Below is a small trained network, with its code and all its weights. Each question gives an input and a class and asks what happens when units are switched off, that is, made to give their printed mean instead of their output.

import numpy as np


def w(rows, s, z=0):
    codes = np.array(rows[::2]) - 128.0
    scale = np.full(codes.shape[1], s)
    scale[-1] = z or s
    return codes * scale


def norm(h):
    return h / np.sqrt((h * h).mean(-1, keepdims=True) + 1e-5)


def f(y):
    return np.maximum(y, 0)


def log_softmax(a):
    a = a - a.max(-1, keepdims=True)
    return a - np.log(np.exp(a).sum(-1, keepdims=True))


def net(x, mask):
    res = np.array(x, float).reshape(1, 6) / 4 @ E
    u = 0
    for l in range(3):
        y = f(norm(res) @ A[l][:, :-1].T + A[l][:, -1])
        res = res + np.where(mask[u : u + 8], y, B[l][:, -1]) @ B[l][:, :-1]
        u += 8
    return log_softmax(norm(res)[-1] @ U[:, :-1].T + U[:, -1])


A, B = {}, {}
E = w([
[71,101,32,92,20,158,182,84,181,129,122],'x0',
[223,102,110,72,15,100,192,189,121,118,23],'x1',
[167,159,57,247,176,145,111,226,189,137,69],'x2',
[141,68,157,127,146,92,132,121,200,89,137],'x3',
[59,209,158,42,143,91,215,249,214,183,174],'x4',
[110,175,134,116,112,156,137,134,125,36,107],'x5',
],0.011)
A[0] = w([
[117,195,114,117,113,145,119,138,35,174,111,24],'L0N1',
[142,51,180,113,150,96,121,134,205,73,129,28],'L0N2',
[132,121,173,95,117,107,131,127,78,119,138,47],'L0N3',
[119,180,147,112,125,149,135,143,118,6,122,13],'L0N4',
[171,154,200,127,158,124,112,146,88,121,120,19],'L0N5',
[136,155,163,106,123,121,131,152,138,135,120,88],'L0N6',
[154,58,138,126,141,117,133,133,121,238,140,10],'L0N7',
[190,120,151,103,104,108,135,154,104,122,107,77],'L0N8',
],0.026,0.014)
B[0] = w([
[202,193,129,201,87,176,241,74,127,144,245,208],'L0N1',
[190,185,108,195,108,184,226,84,102,161,241,222],'L0N2',
[156,77,159,93,149,173,94,84,215,177,120,206],'L0N3',
[117,210,126,168,69,37,50,55,123,215,81,201],'L0N4',
[104,2,45,152,204,32,136,159,131,152,165,230],'L0N5',
[138,141,132,83,133,113,124,176,111,119,132,200],'L0N6',
[115,230,111,144,85,33,55,58,108,181,74,209],'L0N7',
[157,115,154,63,80,119,172,198,102,67,50,253],'L0N8',
],0.02,0.0071)
A[1] = w([
[4,161,191,173,231,158,75,79,100,113,204,58],'L1N1',
[47,168,182,94,114,118,172,166,190,150,150,20],'L1N2',
[8,109,43,93,22,148,164,93,163,109,140,2],'L1N3',
[127,175,208,81,198,82,149,199,112,160,159,12],'L1N4',
[156,185,120,235,186,154,104,235,148,97,72,89],'L1N5',
[112,166,144,128,104,49,85,85,142,120,105,85],'L1N6',
[197,59,190,185,151,153,78,60,17,60,92,57],'L1N7',
[90,82,228,43,130,146,129,58,95,125,170,70],'L1N8',
],0.022,0.0056)
B[1] = w([
[199,114,147,62,12,72,215,195,89,104,21,242],'L1N1',
[101,195,101,130,111,205,57,116,93,67,137,211],'L1N2',
[158,43,118,150,213,17,152,133,79,149,171,250],'L1N3',
[46,103,72,166,153,158,77,88,76,41,161,198],'L1N4',
[181,100,185,84,152,157,119,45,212,205,133,234],'L1N5',
[72,144,160,163,129,112,70,132,155,146,101,230],'L1N6',
[5,213,82,111,155,170,76,160,102,65,211,238],'L1N7',
[183,146,134,136,190,222,85,122,239,161,86,195],'L1N8',
],0.016,0.012)
A[2] = w([
[64,106,148,161,151,176,178,164,120,157,90,71],'L2N1',
[25,98,206,199,100,185,168,162,113,149,99,1],'L2N2',
[43,75,210,169,107,151,186,201,139,145,98,71],'L2N3',
[47,74,161,176,118,191,140,170,162,166,101,91],'L2N4',
[71,87,238,204,131,168,169,171,125,138,132,62],'L2N5',
[2,78,182,172,126,188,201,150,135,170,95,66],'L2N6',
[44,115,195,157,107,183,200,180,106,165,91,76],'L2N7',
[47,68,218,200,118,174,173,153,123,137,144,71],'L2N8',
],0.031,0.0051)
B[2] = w([
[112,153,96,99,143,21,75,202,119,80,151,128],'L2N1',
[136,88,160,147,153,49,170,178,145,104,202,155],'L2N2',
[150,154,125,76,186,166,126,193,144,95,105,205],'L2N3',
[148,199,145,135,166,178,170,208,132,132,102,199],'L2N4',
[42,128,194,204,130,169,137,61,174,87,164,148],'L2N5',
[117,106,144,189,93,153,76,138,162,116,107,128],'L2N6',
[118,64,113,152,142,89,160,112,136,107,109,247],'L2N7',
[140,161,120,254,77,127,167,231,164,151,105,176],'L2N8',
],0.016,0.0011)
U = w([
[104,217,118,160,73,34,56,70,111,187,73,129],'0',
[194,179,108,187,99,180,251,92,93,131,223,123],'1',
[150,81,154,56,56,127,178,203,100,51,6,145],'2',
[109,7,99,139,243,41,130,154,97,136,166,139],'3',
[29,179,92,110,152,198,62,153,93,42,176,134],'4',
[167,102,184,101,187,198,96,90,242,193,96,128],'5',
[94,128,160,204,106,132,156,152,141,147,133,178],'6',
[14,44,167,195,99,196,169,165,137,158,102,1],'7',
],0.013,0.0078)

Each question gives the input, the list of numbers given to net, and the class t.
The units are the neurons (one row each of A and B). Each row of codes is followed by its name. A weight is (code - 128) times the scale printed after its matrix; where a second scale follows, it is the last column's (A, B and U).
mask holds one flag per neuron, layer by layer. A switched-off neuron (its flag False) gives its mean, the last column of its row in B, instead of its output. The means were averaged over made-up inputs and are rounded, as every weight is.
A unit's drop is (log p(t) with every unit on - log p(t) with that unit switched off) / (log p(t) with every unit on - log p(t) with every unit switched off).
The circuit of an input: a set's keep is (log p(t) with only the set's units on - log p(t) with every unit switched off) / (log p(t) with every unit on - log p(t) with every unit switched off). Starting from the 12 units with the biggest drops (on a tie, the unit counted first), units are removed one at a time, each time the one whose removal leaves the highest keep (on an exact tie, the one counted first), for as long as the keep stays at least 0.8.
circuit, biggest first: the units of the circuit, biggest drop first
top k neurons: the k neurons with the biggest drops, biggest first
top k neurons in layer l: the k neurons of layer l with the biggest drops, biggest first
input [-4,1,-3,-2,6,-1], class 4: top 2 neurons => [L1N4 L1N3]
input [3,-4,-8,6,3,1], class 5: circuit, biggest first => [L1N8]
input [-4,3,2,-8,2,-7], class 1: top 2 neurons in layer 0 => [L0N1 L0N4]
input [4,-6,-2,-3,-1,-3], class 2: circuit, biggest first => [L1N1 L0N8]
input [-6,-6,-6,-3,4,6], class 0: top 2 neurons => [L0N4 L0N3]
input [5,-8,-6,-5,8,-3], class 2: top 3 neurons => [L1N1 L0N8 L1N7]
input [-5,7,-6,5,1,7], class 0: top 4 neurons => [L0N4 L1N1 L0N2 L1N6]
input [7,7,8,-6,-3,-3], class 5: top 2 neurons in layer 1 => [L1N5 L1N1]
input [4,-5,-4,-2,2,1], class 2: top 2 neurons => [L1N1 L0N8]
input [-8,6,6,6,4,6], class 3: top 4 neurons => [L0N5 L1N1 L1N4 L0N1]
input [-6,-6,6,-3,1,-2], class 2: top 2 neurons in layer 1 => [L1N1 L1N3]
input [1,4,-3,1,-5,-1], class 4: top 2 neurons => [L1N7 L1N1]
input [-7,4,7,0,0,6], class 3: top 2 neurons in layer 0 => [L0N5 L0N7]
input [3,-4,1,4,-8,-2], class 4: circuit, biggest first => [L1N7]
input [3,8,4,-6,-7,-4], class 2: top 2 neurons => [L0N8 L0N2]
input [5,4,-4,-3,7,-3], class 4: top 2 neurons in layer 0 => [L0N5 L0N6]
input [2,2,5,7,7,-5], class 1: top 2 neurons => [L0N2 L1N7]
input [-5,-2,-8,1,6,1], class 5: top 2 neurons in layer 0 => [L0N3 L0N8]
input [-6,0,-6,-4,-7,-6], class 4: top 2 neurons in layer 0 => [L0N4 L0N2]
input [7,-4,2,7,8,-6], class 4: top 4 neurons => [L1N2 L0N5 L0N1 L1N5]
input [8,-3,8,-7,7,-6], class 3: circuit, biggest first => [L1N3]
input [5,6,1,-6,-7,-5], class 4: circuit, biggest first => [L1N7 L0N4]
input [8,7,-1,-3,-4,5], class 3: top 2 neurons => [L1N3 L1N1]
input [2,-7,-4,-6,7,-1], class 2: top 2 neurons => [L1N1 L0N8]
input [-7,-1,-6,0,-2,1], class 3: top 2 neurons => [L0N5 L1N5]
input [0,0,0,3,6,-6], class 0: top 2 neurons => [L0N7 L1N7]
input [0,-4,8,-2,4,7], class 5: circuit, biggest first => [L1N5]
